Below is a small trained network, with its code and all its weights. Each question gives an input and a class and asks what happens when units are switched off, that is, made to give their printed mean instead of their output.

import numpy as np


def w(rows, s, z=0):
    codes = np.array(rows[::2]) - 128.0
    scale = np.full(codes.shape[1], s)
    scale[-1] = z or s
    return codes * scale


def norm(h):
    return h / np.sqrt((h * h).mean(-1, keepdims=True) + 1e-5)


def f(y):
    return np.maximum(y, 0)


def log_softmax(a):
    a = a - a.max(-1, keepdims=True)
    return a - np.log(np.exp(a).sum(-1, keepdims=True))


def net(x, mask):
    res = np.array(x, float).reshape(1, 8) / 4 @ E
    u = 0
    for l in range(4):
        y = f(norm(res) @ A[l][:, :-1].T + A[l][:, -1])
        res = res + np.where(mask[u : u + 3], y, B[l][:, -1]) @ B[l][:, :-1]
        u += 3
    return log_softmax(norm(res)[-1] @ U[:, :-1].T + U[:, -1])


A, B = {}, {}
E = w([
[167,67,80,252,209,137,161,95,50],'x0',
[137,38,180,110,207,34,102,3,94],'x1',
[208,32,170,116,85,67,101,126,86],'x2',
[108,55,139,108,150,169,17,134,103],'x3',
[119,230,105,67,103,23,133,37,7],'x4',
[169,149,122,107,126,153,99,167,177],'x5',
[121,146,183,162,153,111,89,91,204],'x6',
[17,97,190,117,179,82,73,180,76],'x7',
],0.0058)
A[0] = w([
[212,20,195,134,170,124,111,153,72,5],'L0N0',
[12,220,114,153,164,114,170,133,119,191],'L0N1',
[132,35,206,89,179,98,112,59,1,215],'L0N2',
],0.0055,0.0016)
B[0] = w([
[51,115,82,143,116,89,112,96,70,192],'L0N0',
[110,171,69,90,254,61,76,192,152,213],'L0N1',
[149,107,115,161,45,130,94,137,146,254],'L0N2',
],0.0098,0.0059)
A[1] = w([
[119,116,153,129,103,130,159,196,96,86],'L1N0',
[156,149,95,147,125,246,85,158,203,252],'L1N1',
[112,137,160,51,79,109,103,113,128,38],'L1N2',
],0.012,0.0019)
B[1] = w([
[65,190,93,131,155,41,153,147,113,163],'L1N0',
[138,141,201,83,115,176,146,131,148,254],'L1N1',
[136,204,97,76,124,143,2,168,198,195],'L1N2',
],0.0099,0.0071)
A[2] = w([
[133,34,129,162,162,161,74,93,131,6],'L2N0',
[147,7,134,88,127,110,153,158,133,130],'L2N1',
[91,158,70,105,163,126,153,151,94,31],'L2N2',
],0.011,0.0014)
B[2] = w([
[54,3,114,99,142,103,81,37,25,255],'L2N0',
[105,161,50,99,160,153,82,31,125,201],'L2N1',
[100,128,71,158,198,81,209,114,197,246],'L2N2',
],0.011,0.0043)
A[3] = w([
[104,26,145,133,128,91,130,125,94,6],'L3N0',
[82,13,154,177,146,121,103,165,114,170],'L3N1',
[144,154,93,185,2,170,145,171,114,254],'L3N2',
],0.009,0.0016)
B[3] = w([
[121,80,120,159,91,105,120,64,114,242],'L3N0',
[49,95,95,180,79,89,97,88,122,255],'L3N1',
[143,8,115,165,212,130,221,118,145,184],'L3N2',
],0.012,0.0048)
U = w([
[41,164,70,86,244,31,181,140,167,224],'0',
[88,32,118,157,61,81,53,23,35,5],'1',
[199,135,228,140,126,199,225,141,144,92],'2',
[88,188,190,36,73,140,2,128,212,206],'3',
],0.0097,0.002)

Each question gives the input, the list of numbers given to net, and the class t.
The units are the neurons (one row each of A and B). Each row of codes is followed by its name. A weight is (code - 128) times the scale printed after its matrix; where a second scale follows, it is the last column's (A, B and U).
mask holds one flag per neuron, layer by layer. A switched-off neuron (its flag False) gives its mean, the last column of its row in B, instead of its output. The means were averaged over made-up inputs and are rounded, as every weight is.
A unit's drop is (log p(t) with every unit on - log p(t) with that unit switched off) / (log p(t) with every unit on - log p(t) with every unit switched off).
The circuit of an input: a set's keep is (log p(t) with only the set's units on - log p(t) with every unit switched off) / (log p(t) with every unit on - log p(t) with every unit switched off). Starting from all 12 units, units are removed one at a time, each time the one whose removal leaves the highest keep (on an exact tie, the one counted first), for as long as the keep stays at least 0.8.
units of the circuit, in order: the units of the circuit, biggest drop first
most important unit: the unit with the biggest drop
top k neurons: the k neurons with the biggest drops, biggest first
k most important neurons of layer l: the k neurons of layer l with the biggest drops, biggest first
drop of u: that unit's drop, to one decimal
input [-4,-2,8,-6,4,6,-7,-2], class 0: most important unit	L3N2
input [-2,1,3,4,8,-2,6,8], class 3: units of the circuit, in order	(L1N2, L2N0)
input [-2,3,-1,-1,2,-7,4,5], class 3: units of the circuit, in order	(L0N2, L2N0, L1N2)
input [5,0,-2,-3,-2,-8,0,-5], class 2: units of the circuit, in order	(L0N0, L2N0, L3N1)
input [1,-8,-4,-1,-5,-5,3,-2], class 2: units of the circuit, in order	(L1N1, L3N2)
input [-7,-7,0,4,-1,4,7,-7], class 2: units of the circuit, in order	(L3N2, L0N1)
input [-1,2,0,-1,2,3,7,7], class 3: units of the circuit, in order	(L2N0, L2N2, L1N2)
input [5,-6,5,-6,2,3,-7,-6], class 2: top 2 neurons	(L0N1, L0N0)
input [1,1,1,-5,6,-7,-6,-4], class 0: units of the circuit, in order	(L2N0, L2N2)
input [-6,-3,0,1,-2,-4,-4,4], class 0: top 3 neurons	(L1N0, L0N2, L2N2)
input [2,2,-5,-3,-7,-3,8,2], class 3: top 3 neurons	(L1N1, L0N0, L2N2)
input [-1,-8,-5,5,-2,1,-3,-2], class 2: units of the circuit, in order	(L1N1, L3N2, L1N2)
input [-2,7,1,-6,8,5,-5,2], class 3: top 2 neurons	(L1N2, L0N2)
input [-5,6,8,-6,1,2,0,8], class 3: units of the circuit, in order	(L1N2)
input [2,-6,-6,2,-8,2,6,6], class 2: units of the circuit, in order	(L1N1, L1N2)
input [-3,-4,-8,1,-8,1,-7,2], class 2: 2 most important neurons of layer 2	(L2N0, L2N1)
input [-3,-8,5,2,3,-8,4,-5], class 2: top 2 neurons	(L3N2, L0N1)
input [3,-4,-5,6,8,1,-8,-8], class 0: top 2 neurons	(L2N2, L0N2)
input [-1,2,-7,5,-7,1,0,8], class 1: top 3 neurons	(L1N2, L3N1, L2N0)
input [2,-1,-4,5,-8,-3,-3,-6], class 2: most important unit	L1N1
input [4,-4,5,3,8,4,-8,-7], class 0: 2 most important neurons of layer 3	(L3N2, L3N0)
input [-5,2,2,0,1,-4,-8,8], class 3: top 2 neurons	(L1N2, L0N2)
input [4,-5,2,-2,6,-1,-8,-7], class 0: drop of L2N2	0.2
input [-7,-1,8,2,-6,-3,-6,-6], class 3: drop of L1N1	0.1
